Below are the code and all the weights of a small trained network. Each question names an input and a class and asks about switching units off, where a switched-off unit gives its printed mean instead of its output.

import numpy as np


def w(rows, s, z=0):
    codes = np.array(rows[::2]) - 128.0
    scale = np.full(codes.shape[1], s)
    scale[-1] = z or s
    return codes * scale


def norm(h):
    return h / np.sqrt((h * h).mean(-1, keepdims=True) + 1e-5)


def f(y):
    return np.maximum(y, 0)


def log_softmax(a):
    a = a - a.max(-1, keepdims=True)
    return a - np.log(np.exp(a).sum(-1, keepdims=True))


def net(x, mask):
    res = np.array(x, float).reshape(1, 4) / 4 @ E
    u = 0
    for l in range(2):
        y = f(norm(res) @ A[l][:, :-1].T + A[l][:, -1])
        res = res + np.where(mask[u : u + 8], y, B[l][:, -1]) @ B[l][:, :-1]
        u += 8
    return log_softmax(norm(res)[-1] @ U[:, :-1].T + U[:, -1])


A, B = {}, {}
E = w([
[147,128,91,59,121,69,111,84,147,61,173],'x0',
[49,182,133,169,96,150,79,156,73,114,183],'x1',
[105,175,144,183,151,190,133,95,151,1,138],'x2',
[103,117,92,63,126,202,114,135,145,124,52],'x3',
],0.0031)
A[0] = w([
[183,92,72,44,131,165,84,156,109,219,73,122],'0.n1',
[103,194,188,161,93,61,139,131,61,169,203,42],'0.n2',
[97,49,179,254,236,166,99,124,104,152,145,9],'0.n3',
[200,122,178,152,133,67,173,184,119,150,85,116],'0.n4',
[181,100,149,136,118,27,147,181,146,201,168,93],'0.n5',
[79,234,127,173,95,205,131,106,100,65,148,56],'0.n6',
[87,176,171,221,119,184,127,182,95,151,101,95],'0.n7',
[102,111,218,103,68,205,126,221,139,178,96,51],'0.n8',
],0.0029,0.0014)
B[0] = w([
[108,254,42,215,99,86,177,139,172,156,173,253],'0.n1',
[71,185,37,127,54,35,128,162,214,194,105,200],'0.n2',
[167,54,94,74,161,66,115,76,183,156,149,188],'0.n3',
[109,92,167,139,131,185,146,34,90,88,153,194],'0.n4',
[126,63,210,112,130,170,147,114,99,86,96,227],'0.n5',
[159,112,159,109,218,125,103,153,137,107,65,239],'0.n6',
[210,57,221,77,146,54,83,56,131,126,104,233],'0.n7',
[119,81,158,94,113,247,102,142,116,167,128,204],'0.n8',
],0.004,0.0029)
A[1] = w([
[172,84,139,152,131,159,158,101,60,191,138,132],'1.n1',
[110,159,140,107,174,134,109,63,116,28,152,185],'1.n2',
[119,107,153,153,20,68,105,104,157,166,182,252],'1.n3',
[141,180,34,84,61,68,228,129,144,95,149,124],'1.n4',
[52,165,83,152,50,245,169,221,74,186,85,46],'1.n5',
[146,116,69,43,129,223,162,110,179,189,32,127],'1.n6',
[160,124,128,91,156,215,64,168,115,2,95,181],'1.n7',
[75,105,177,59,131,168,115,111,84,43,123,145],'1.n8',
],0.004,0.0014)
B[1] = w([
[107,147,107,94,143,187,119,106,109,85,178,186],'1.n1',
[133,72,127,82,123,191,173,115,84,253,92,228],'1.n2',
[122,186,60,114,117,186,137,158,139,92,110,230],'1.n3',
[62,65,195,130,88,191,96,148,42,150,122,220],'1.n4',
[184,174,70,197,209,50,147,56,233,127,138,198],'1.n5',
[86,200,94,144,77,78,83,194,120,111,187,255],'1.n6',
[198,80,132,102,134,159,177,53,134,139,189,247],'1.n7',
[186,66,156,85,125,144,208,71,136,122,144,199],'1.n8',
],0.0054,0.0043)
U = w([
[129,254,53,198,171,99,107,147,228,156,132,160],'0',
[102,134,224,172,194,100,56,172,106,116,57,53],'1',
[186,54,193,87,181,204,194,49,105,135,140,196],'2',
[118,133,154,158,166,91,145,181,119,65,43,5],'3',
[19,153,91,99,21,142,115,202,48,160,154,184],'4',
],0.0074,0.0029)

Each question gives the input, the list of numbers given to net, and the class t.
The units are the neurons (one row each of A and B). Each row of codes is followed by its name. A weight is (code - 128) times the scale printed after its matrix; where a second scale follows, it is the last column's (A, B and U).
mask holds one flag per neuron, layer by layer. A switched-off neuron (its flag False) gives its mean, the last column of its row in B, instead of its output. The means were averaged over made-up inputs and are rounded, as every weight is.
A unit's drop is (log p(t) with every unit on - log p(t) with that unit switched off) / (log p(t) with every unit on - log p(t) with every unit switched off).
The circuit of an input: a set's keep is (log p(t) with only the set's units on - log p(t) with every unit switched off) / (log p(t) with every unit on - log p(t) with every unit switched off). Starting from the 12 units with the biggest drops (on a tie, the unit counted first), units are removed one at a time, each time the one whose removal leaves the highest keep (on an exact tie, the one counted first), for as long as the keep stays at least 0.8.
units of the circuit, in order: the units of the circuit, biggest drop first
top k neurons: the k neurons with the biggest drops, biggest first
top k neurons in layer l: the k neurons of layer l with the biggest drops, biggest first
drop of u: that unit's drop, to one decimal
input [-3,4,-4,1], class 0: units of the circuit, in order	[1.n5]
input [1,-3,-7,-7], class 4: top 3 neurons in layer 0	[0.n2, 0.n7, 0.n6]
input [0,-2,-8,6], class 0: units of the circuit, in order	[1.n5, 0.n1]
input [1,-1,-7,-6], class 4: top 2 neurons in layer 1	[1.n7, 1.n3]
input [-6,8,0,0], class 1: top 2 neurons	[0.n7, 0.n2]
input [-6,2,4,-3], class 1: top 4 neurons	[1.n7, 0.n2, 0.n5, 1.n8]
input [-1,7,6,-5], class 2: top 4 neurons	[0.n1, 0.n6, 1.n6, 1.n2]
input [0,3,-8,-1], class 0: top 2 neurons	[1.n5, 0.n7]
input [-8,7,0,5], class 2: top 3 neurons in layer 0	[0.n7, 0.n1, 0.n2]
input [-5,-3,2,8], class 0: drop of 1.n5	0.1
input [-2,5,-7,4], class 0: drop of 1.n5	0.3
input [-5,-4,-8,4], class 0: drop of 1.n5	0.3
